Each row has a name. After each piece below comes the name of the row it's from, unless a question asks for something else. Each question is about the rows just above it.

-10.3 -14.7 -9.4 0.1 -11.4 2.4 -6.4 -6.8 -14.7 7.9 0.0 -6.0 -1.4 -19.8 4.1 3.0 -15.6 3.5 -4.7 -1.6 -13.8 19.2 -4.5 -5.6 36.9 23.8 37.2 15.1 24.0 -14.7 -10.7 0.0 -12.7 -11.5 -1.4 -6.4 -0.8 6.8 21.9 : puf
-47.1 -54.8 -11.4 -1.7 5.2 14.9 -2.5 -23.0 -5.8 12.0 47.2 8.4 -2.3 -16.9 3.7 2.9 -8.8 51.8 -7.4 -4.5 9.0 -5.2 -5.8 9.5 17.1 36.6 -50.2 -2.0 6.0 -18.7 1.7 -5.4 -50.2 3.5 -5.0 -1.4 5.8 11.6 41.0 : vak
-15.4 -22.2 -5.7 12.6 -25.2 7.5 -7.7 -8.1 -10.1 2.3 11.5 -4.2 -0.8 -20.0 -4.5 -4.9 1.7 22.7 2.3 -1.2 -49.6 11.6 -10.7 2.4 29.1 6.0 -31.7 6.5 21.5 14.2 -20.1 -7.4 -10.1 -20.4 7.4 -0.1 0.9 2.8 -10.5 : toku
24.1 14.8 2.3 -1.6 0.3 2.8 -6.6 0.7 -13.8 3.6 20.7 -15.2 -1.2 -12.0 -9.6 6.8 -0.7 14.4 -26.4 -1.4 -31.1 21.4 17.2 -5.1 -2.5 -87.8 85.7 5.0 22.5 -74.5 -6.4 6.5 7.5 2.8 -2.3 -0.2 11.3 5.4 -16.3 : Sulo
-12.9 16.8 0.5 -21.4 8.5 -7.0 4.1 2.8 -1.0 -3.9 -35.8 -5.3 6.1 7.4 -1.6 -0.7 -36.8 -15.4 -13.0 0.0 7.7 33.5 -18.8 -7.8 -16.3 -15.3 -15.8 14.1 -24.3 -0.8 8.6 -16.9 6.7 3.4 -28.4 -0.5 -7.7 -5.3 -12.1 : Rovo
Number of entries in -12.9: -> 1
Where do 24.1 14.8 2.3 -1.6 0.3 2.8 -6.6 0.7 -13.8 3.6 20.7 -15.2 -1.2 -12.0 -9.6 6.8 -0.7 14.4 -26.4 -1.4 -31.1 21.4 17.2 -5.1 -2.5 -87.8 85.7 5.0 22.5 -74.5 -6.4 6.5 7.5 2.8 -2.3 -0.2 11.3 5.4 -16.3 appear? -> Sulo

35.8 45.2 -39.0 -50.1 32.8 -25.3 13.1 -> giden
-13.4 33.0 -34.7 -23.4 -1.7 37.0 -19.6 -> kezip
-33.4 -33.1 21.3 -42.1 17.5 21.3 24.2 -> Rovo
44.3 32.9 -29.3 -47.8 16.1 -39.9 43.2 -> puf
-11.9 -1.0 -10.0 -7.9 2.9 5.6 10.2 -> vak
-33.4 -42.1 17.5 21.3 -33.1 21.3 -13.3 -> dit
32.7 -6.1 -1.6 -23.6 -20.8 -65.9 53.9 -> Pavu
6.1 -22.1 6.7 -5.2 -33.1 0.9 26.3 -> Sulo
44.3 32.9 -29.3 -47.8 16.1 -49.5 -1.6 -> toku
28.6 32.3 -31.0 -40.9 22.1 -25.4 17.6 -> mipon
-6.7 7.6 -16.1 -13.7 9.9 5.4 7.6 -> kif
5.9 -1.5 -8.0 -15.6 -5.0 -22.3 26.8 -> Gim
q: -33.4 -42.1 17.5 21.3 -33.1 21.3 -> dit
Shift each entry of -31.0 -40.9 22.1 by +1 times 0.1: -> -30.9 -40.8 22.2
Which value is in both Pavu and toku? -> -1.6

5.7 25.4 -51.7 23.1 -> mipon
6.8 19.7 -32.6 -1.9 -> Sulo
4.1 19.9 -50.1 15.4 -> Rovo
4.1 19.9 70.3 20.8 -> vak
14.0 27.1 -50.7 6.1 -> kezip
4.1 19.9 -37.0 15.4 -> toku
The row with -51.7 23.1 is -> mipon
Move every entry of 5.7 by +1 step of 0.1. -> 5.8

37.6 -25.7 48.5 76.6 44.2 10.7 26.0  giden
-6.5 1.8 -0.3 0.4 7.5 -2.4 -1.0  dit
2.3 5.5 1.3 3.7 1.0 0.5 2.9  puf
4.9 -11.1 -2.5 -5.3 0.5 -1.5 -6.5  Sulo
Which value is in both dit and Sulo? -> -6.5
The one value in Sulo and puf: -> 0.5

-12.8 -44.8 19.8 7.2 12.9 8.0 -8.1 -7.1 : kif
-24.7 5.8 -12.1 6.1 -44.1 -34.0 -65.4 -21.4 : Rovo
17.5 19.7 -13.1 -11.4 -13.7 -4.3 -1.7 8.0 : dit
-9.7 8.5 -2.3 -5.0 -12.3 -3.1 5.8 -0.7 : Pavu
33.8 11.1 2.0 -20.4 0.7 22.6 31.5 23.2 : kezip
9.2 13.4 -9.2 -13.8 -14.7 -5.4 2.4 5.3 : Sulo
5.8 -24.7 2.2 4.0 -4.5 -4.8 -15.0 -4.2 : mipon
The row with -24.7 5.8 is -> Rovo
Move every entry of -12.1 by +1 step of 0.1. -> -12.0
Count the entries of 33.8 11.1 2.0 -20.4 0.7: -> 5

-24.4 -5.3 -12.4 -22.5 10.6 12.3 22.7 = kif
21.4 43.5 54.9 -4.4 -16.7 -46.7 -20.4 = mipon
9.8 84.4 70.8 -31.7 12.3 22.7 10.6 = vak
45.6 41.1 17.9 8.0 -60.9 -15.2 -44.5 = dit
Which row holds 10.6 12.3 22.7? -> kif
41.1 17.9 8.0 with +1 step of 0.1 on every entry: -> 41.2 18.0 8.1
-5.3 -12.4 -22.5 10.6 with -1 step of 0.1 on every entry: -> -5.4 -12.5 -22.6 10.5
Move every entry of -5.3 -12.4 by -1 step of 0.1. -> -5.4 -12.5

14.5 -44.2 4.2 6.0 -48.5 -4.5 15.8 -9.8 = dit
19.9 -39.9 4.5 -14.1 -63.1 25.7 3.6 2.9 = toku
8.3 40.5 -21.4 -39.8 16.8 3.8 5.5 4.2 = Sulo
13.0 -42.1 9.1 1.3 -50.8 15.8 2.4 2.3 = mipon
5.8 -26.2 11.3 -40.8 -34.2 24.8 -8.7 -5.3 = Rovo
6.8 46.9 -41.2 -8.0 19.8 13.1 -1.7 -0.5 = Gim
10.0 48.7 -16.8 -58.8 7.8 42.6 -15.7 -9.8 = puf
1.6 44.0 -8.0 -4.6 16.6 37.2 -20.6 -12.9 = giden
-5.2 26.1 4.4 -18.6 12.3 36.9 -26.4 -16.9 = vak
5.8 -26.2 11.3 0.8 -34.2 24.8 -8.7 -5.3 = kezip
14.7 9.2 -12.9 -32.4 -14.9 8.7 8.4 6.4 = Pavu
5.8 with +1 step of 0.1 on every entry: -> 5.9
-8.0 -4.6 is in which row? -> giden
The row with 5.8 -26.2 11.3 0.8 -34.2 is -> kezip
Move every entry of 3.8 by +1 step of 0.1. -> 3.9
14.5 -44.2 4.2 6.0 -48.5 -4.5 15.8 -9.8 is in which row? -> dit
The one value in puf and dit: -> -9.8

-23.3 60.7 13.9 5.6 6.4 -3.4 7.4 -32.9 -25.3 -12.9 -1.1 = kezip
6.7 12.1 37.3 -9.2 -23.1 6.6 6.4 10.8 6.3 8.3 -10.0 = dit
2.7 -23.1 37.3 -9.2 12.1 -8.0 60.7 60.6 12.7 17.5 -14.7 = Sulo
6.7 12.1 37.3 -9.2 -23.1 -8.0 6.4 10.8 6.3 8.3 -10.0 = mipon
-23.3 3.6 13.9 6.7 12.1 60.7 17.5 19.5 -14.7 12.7 -8.0 = toku
q: 12.1 37.3 -9.2 -23.1 -8.0 -> mipon
q: 12.1 -8.0 60.7 60.6 12.7 17.5 -14.7 -> Sulo
Which value is in both mipon and kezip? -> 6.4
q: -23.3 3.6 13.9 6.7 -> toku
The one value in kezip and mipon: -> 6.4

-1.4 -41.7 46.1 54.8 14.5 27.6 -9.5 -46.3 8.6 -30.6 11.6 16.4 -14.0 -14.0 20.3 = mipon
-6.8 -41.7 46.1 54.8 14.5 27.6 -9.5 -46.3 -13.9 -30.6 11.6 16.4 61.7 -14.0 -9.5 = toku
54.8 14.5 27.6 -9.5 -46.6 26.7 -8.9 -46.5 15.4 -42.2 5.2 36.4 58.2 -9.7 15.5 = dit
q: -6.8 -41.7 46.1 54.8 14.5 27.6 -9.5 -46.3 -13.9 -30.6 11.6 16.4 61.7 -14.0 -9.5 -> toku
Which row holds -1.4 -41.7 46.1 54.8 14.5 27.6 -9.5 -46.3 8.6 -30.6 11.6 16.4 -14.0 -14.0 20.3? -> mipon
54.8 14.5 27.6 -9.5 with +1 step of 0.1 on every entry: -> 54.9 14.6 27.7 -9.4

-23.9 4.6 -0.3 0.9 -10.8 -73.6 33.6 -9.9 -26.5 -> giden
-23.9 4.6 -73.7 -18.8 -10.8 -73.6 -9.1 26.0 -11.0 -> mipon
-18.7 7.1 -5.0 -9.1 3.9 -63.2 11.0 5.4 -23.8 -> puf
-23.9 4.6 -73.6 0.9 -10.8 -73.6 33.6 -9.9 -18.8 -> kezip
The one value in puf and mipon: -> -9.1
Which row holds -5.0 -9.1? -> puf
Shift each entry of -9.1 3.9 by +1 times 0.1: -> -9.0 4.0
Which value is in both mipon and puf? -> -9.1
q: -23.9 4.6 -73.7 -18.8 -10.8 -73.6 -9.1 26.0 -11.0 -> mipon
Which row holds -18.7 7.1 -5.0 -9.1 3.9 -63.2 11.0? -> puf

66.1 -2.3 32.2 -23.2 -22.5 -0.8 -20.0 -2.3 25.0 -14.9 10.9 5.6 31.2 -9.0 -54.8 = vak
58.2 31.9 -0.7 -15.7 -9.8 15.6 56.9 -20.0 17.4 -27.8 -29.8 34.9 16.7 16.4 -29.4 = giden
27.9 -11.9 -39.3 8.9 -5.7 -19.0 -29.8 32.8 -14.6 -6.6 -8.9 0.6 15.2 0.8 -27.5 = kezip
Move every entry of -0.8 by -1 step of 0.1. -> -0.9
Count the entries of 58.2 31.9 -0.7 -15.7 -9.8 15.6 56.9 -20.0: -> 8
How many entries does 27.9 -11.9 -39.3 8.9 -5.7 -19.0 -29.8 32.8 -14.6 -6.6 -8.9 0.6 15.2 0.8 -27.5 have? -> 15
-14.6 -6.6 -8.9 0.6 with -1 step of 0.1 on every entry: -> -14.7 -6.7 -9.0 0.5
Shared by kezip and giden: -> -29.8
-14.6 with +1 step of 0.1 on every entry: -> -14.5
q: -20.0 17.4 -27.8 -29.8 34.9 16.7 -> giden

17.5 6.5 76.3 3.9 -45.6 16.7 -34.2 : Sulo
8.0 -29.0 76.3 3.9 -45.6 16.7 -34.2 : kezip
-10.2 -67.5 -9.6 -3.2 -29.7 8.2 -29.0 : Rovo
How many entries does 8.0 -29.0 76.3 have? -> 3
q: 17.5 6.5 76.3 3.9 -45.6 16.7 -34.2 -> Sulo
-3.2 -29.7 8.2 with -1 step of 0.1 on every entry: -> -3.3 -29.8 8.1
Where do 8.2 -29.0 appear? -> Rovo
Shift each entry of 6.5 76.3 3.9 by +1 times 0.1: -> 6.6 76.4 4.0

-4.1 -9.0 -3.6 -4.8 -6.2 -20.8 -20.9 = kif
-7.1 -38.1 -49.8 -6.6 47.2 60.9 25.2 = Pavu
-2.7 -12.4 -6.5 -2.2 -5.8 -8.1 0.9 = kezip
62.2 0.8 41.9 49.2 -18.2 0.1 -33.5 = puf
-6.8 27.9 34.9 -69.4 65.5 -10.8 -60.0 = dit
-17.5 8.7 -7.9 -14.2 -15.7 -3.5 -8.9 = Gim
29.7 8.0 30.7 30.3 -34.9 -13.1 -20.9 = Rovo
8.6 -22.0 8.9 3.7 -20.9 -31.2 -0.8 = toku
Which value is in both toku and kif? -> -20.9
Count the entries of -6.8 27.9 34.9 -69.4 65.5 -10.8: -> 6
Count the entries of -7.1 -38.1 -49.8 -6.6: -> 4
Which row holds 0.8 41.9 49.2 -18.2? -> puf

20.1 30.4 21.6 -61.8 -16.5 36.1 -> Pavu
-14.5 -26.9 -21.9 -27.3 6.9 -38.0 -> puf
-16.6 -2.5 11.1 -25.3 36.7 24.8 -> Sulo
20.5 4.8 -21.9 -62.2 -43.8 -26.8 -> mipon
-18.3 -28.7 -20.9 -23.6 14.0 -35.3 -> kezip
18.2 4.7 -9.7 -59.9 -38.3 -22.6 -> giden
-13.5 -25.6 -21.2 -28.3 5.7 -36.9 -> toku
-14.1 -25.4 -20.3 -27.8 7.3 -35.2 -> kif
Shared by puf and mipon: -> -21.9
How many entries does -14.1 have? -> 1
Count the entries of 20.1 30.4: -> 2

-6.9 -41.6 -16.4 9.8 31.6 1.3 -45.5 -30.6 -34.5 12.1 16.0 33.9 14.5 14.7 -2.8 19.6 4.2 -30.2 -29.3 -52.2 23.4 9.1 53.3 -26.0 -12.2 -43.9 40.3 76.3 48.0 -60.9 30.6 = mipon
-5.0 -40.3 -18.0 14.5 -3.1 -1.0 -47.7 -26.8 -36.8 9.9 10.0 25.5 19.4 10.8 -4.3 10.4 4.4 -22.4 -14.7 -40.8 19.4 10.9 44.5 -11.4 -9.4 -25.7 14.9 67.7 45.0 -58.1 -3.0 = toku
-6.9 -41.6 -16.4 9.8 31.6 1.3 -45.5 -30.6 -34.5 12.1 16.0 33.9 14.5 14.7 -2.8 19.6 4.2 -30.2 -29.3 -52.2 23.4 9.1 53.3 -18.7 -12.2 -37.6 28.3 79.4 52.0 -66.1 26.5 = Pavu
-7.7 -24.9 -6.8 -1.3 46.5 5.1 -22.2 -28.6 -14.9 12.6 21.1 37.1 -0.2 16.2 -1.4 27.8 2.7 -30.4 -44.4 -53.4 21.7 2.3 49.5 -27.8 -12.0 -45.3 41.9 68.4 43.2 -56.1 31.0 = kif
-6.7 -18.9 -3.4 -1.3 45.9 5.6 -16.9 -27.9 12.6 12.4 23.4 34.7 -2.1 15.4 -0.8 27.1 2.1 -28.0 -43.4 -49.6 20.1 1.0 44.6 -27.6 -12.1 -43.8 41.5 61.6 38.8 -50.5 28.9 = kezip
-3.1 -36.5 -16.6 14.3 13.0 -2.4 -44.5 -22.8 -34.7 8.5 7.0 21.4 18.6 8.8 -3.2 7.9 3.6 -19.2 -9.7 -35.0 18.0 9.2 39.3 -8.6 -8.6 -21.0 10.4 59.5 39.4 -51.2 14.4 = puf
Move every entry of -45.3 by -1 step of 0.1. -> -45.4
The one value in toku and mipon: -> 14.5
Move every entry of -16.9 -27.9 12.6 12.4 by -1 step of 0.1. -> -17.0 -28.0 12.5 12.3
How many entries does -7.7 -24.9 -6.8 -1.3 46.5 5.1 -22.2 have? -> 7
Where do -6.9 -41.6 -16.4 9.8 31.6 1.3 -45.5 -30.6 -34.5 12.1 16.0 33.9 14.5 14.7 -2.8 19.6 4.2 -30.2 -29.3 -52.2 23.4 9.1 53.3 -26.0 -12.2 -43.9 40.3 76.3 48.0 -60.9 30.6 appear? -> mipon

-21.2 -59.5 74.7 -8.4 -38.3 -1.2 4.4 43.0 13.6 8.8 2.3 11.5 -16.3 -23.1 27.7 -35.3 -4.0 7.8 53.1 -7.9 -6.8 -12.1 18.9 -13.8 -28.6 -15.1 10.1 -21.6 28.2 -23.8 41.6 -8.4 39.7 -30.0 -24.3 -10.9 -> mipon
25.4 31.6 -35.2 -8.4 31.3 25.2 13.9 -8.7 42.6 -37.5 1.4 -4.9 10.2 5.6 16.5 30.9 39.3 -39.5 -1.5 1.1 41.6 -12.1 28.2 -15.1 18.9 -21.6 -8.4 -13.8 -23.8 10.1 -6.8 -28.6 12.9 45.6 20.7 -4.0 -> vak
-14.8 12.4 -21.7 -20.9 -13.7 16.0 -23.2 -18.5 -53.7 -32.3 -5.6 35.7 7.0 14.9 -43.2 -20.9 9.1 7.9 -5.3 -19.3 -19.0 -29.7 -5.8 -8.0 -31.6 -21.0 6.6 -13.1 40.5 58.6 13.1 -38.9 26.9 -30.5 -25.2 -28.9 -> Gim
-8.8 -8.5 26.6 -28.0 -11.7 -14.8 -32.5 7.6 37.2 -19.2 9.3 20.8 -45.8 -7.6 -25.0 21.2 32.8 64.7 -18.5 -2.7 2.7 20.7 12.1 9.9 34.9 23.5 6.9 6.5 6.8 -4.8 -27.5 6.8 31.5 -21.5 8.5 8.5 -> Pavu
21.6 -5.4 -8.4 -40.5 -11.5 1.0 -54.1 60.1 -37.9 30.5 0.3 -9.0 -13.2 4.0 -11.6 46.7 -75.3 -13.9 32.7 2.5 19.4 -25.5 -7.8 26.0 -18.8 18.4 -26.8 -18.1 67.3 21.9 -10.7 44.4 21.1 27.5 -11.1 34.3 -> puf
14.6 23.7 2.2 4.3 25.9 21.8 -19.2 8.7 18.8 1.0 -21.8 14.9 28.0 10.1 2.3 45.2 24.5 3.9 -6.2 17.2 23.5 -38.3 16.9 45.3 19.1 -0.4 -2.7 -52.8 40.4 1.9 -6.7 42.4 25.0 21.3 15.0 -1.1 -> Sulo
Number of entries in 25.4 31.6 -35.2 -8.4 31.3 25.2 13.9 -8.7 42.6 -37.5 1.4 -4.9 10.2 5.6 16.5 30.9 39.3 -39.5 -1.5 1.1 41.6 -12.1 28.2 -15.1 18.9 -21.6 -8.4: -> 27
Where do -6.8 -12.1 18.9 -13.8 -28.6 -15.1 10.1 -21.6 28.2 -23.8 41.6 -8.4 appear? -> mipon

0.9 -0.5 8.0 -1.3 -2.9 -0.4 -0.9 -> vak
-61.1 1.2 40.4 6.2 0.5 1.1 0.3 -> Rovo
-0.5 -0.1 0.4 -0.2 0.4 1.0 -0.5 -> Gim
-0.5 2.2 -2.0 -1.4 -2.3 35.2 0.1 -> dit
1.9 34.6 3.6 -6.3 -1.4 0.7 -1.2 -> Sulo
13.1 -0.5 0.0 0.5 -2.4 -0.1 0.6 -> kezip
4.7 0.1 -1.6 0.1 -0.8 0.5 0.1 -> kif
-0.3 3.6 -6.3 -1.2 0.7 -65.0 -3.4 -> toku
-4.1 1.8 4.4 -20.7 3.8 -5.8 1.3 -> Pavu
-1.8 -0.1 1.8 0.6 -2.8 1.2 0.1 -> giden
-11.4 1.9 34.5 -2.9 -2.3 -45.8 3.6 -> puf
q: 34.6 3.6 -6.3 -1.4 0.7 -> Sulo
1.0 with -1 step of 0.1 on every entry: -> 0.9
Which row holds 1.9 34.5? -> puf
Shift each entry of 1.9 by +1 times 0.1: -> 2.0

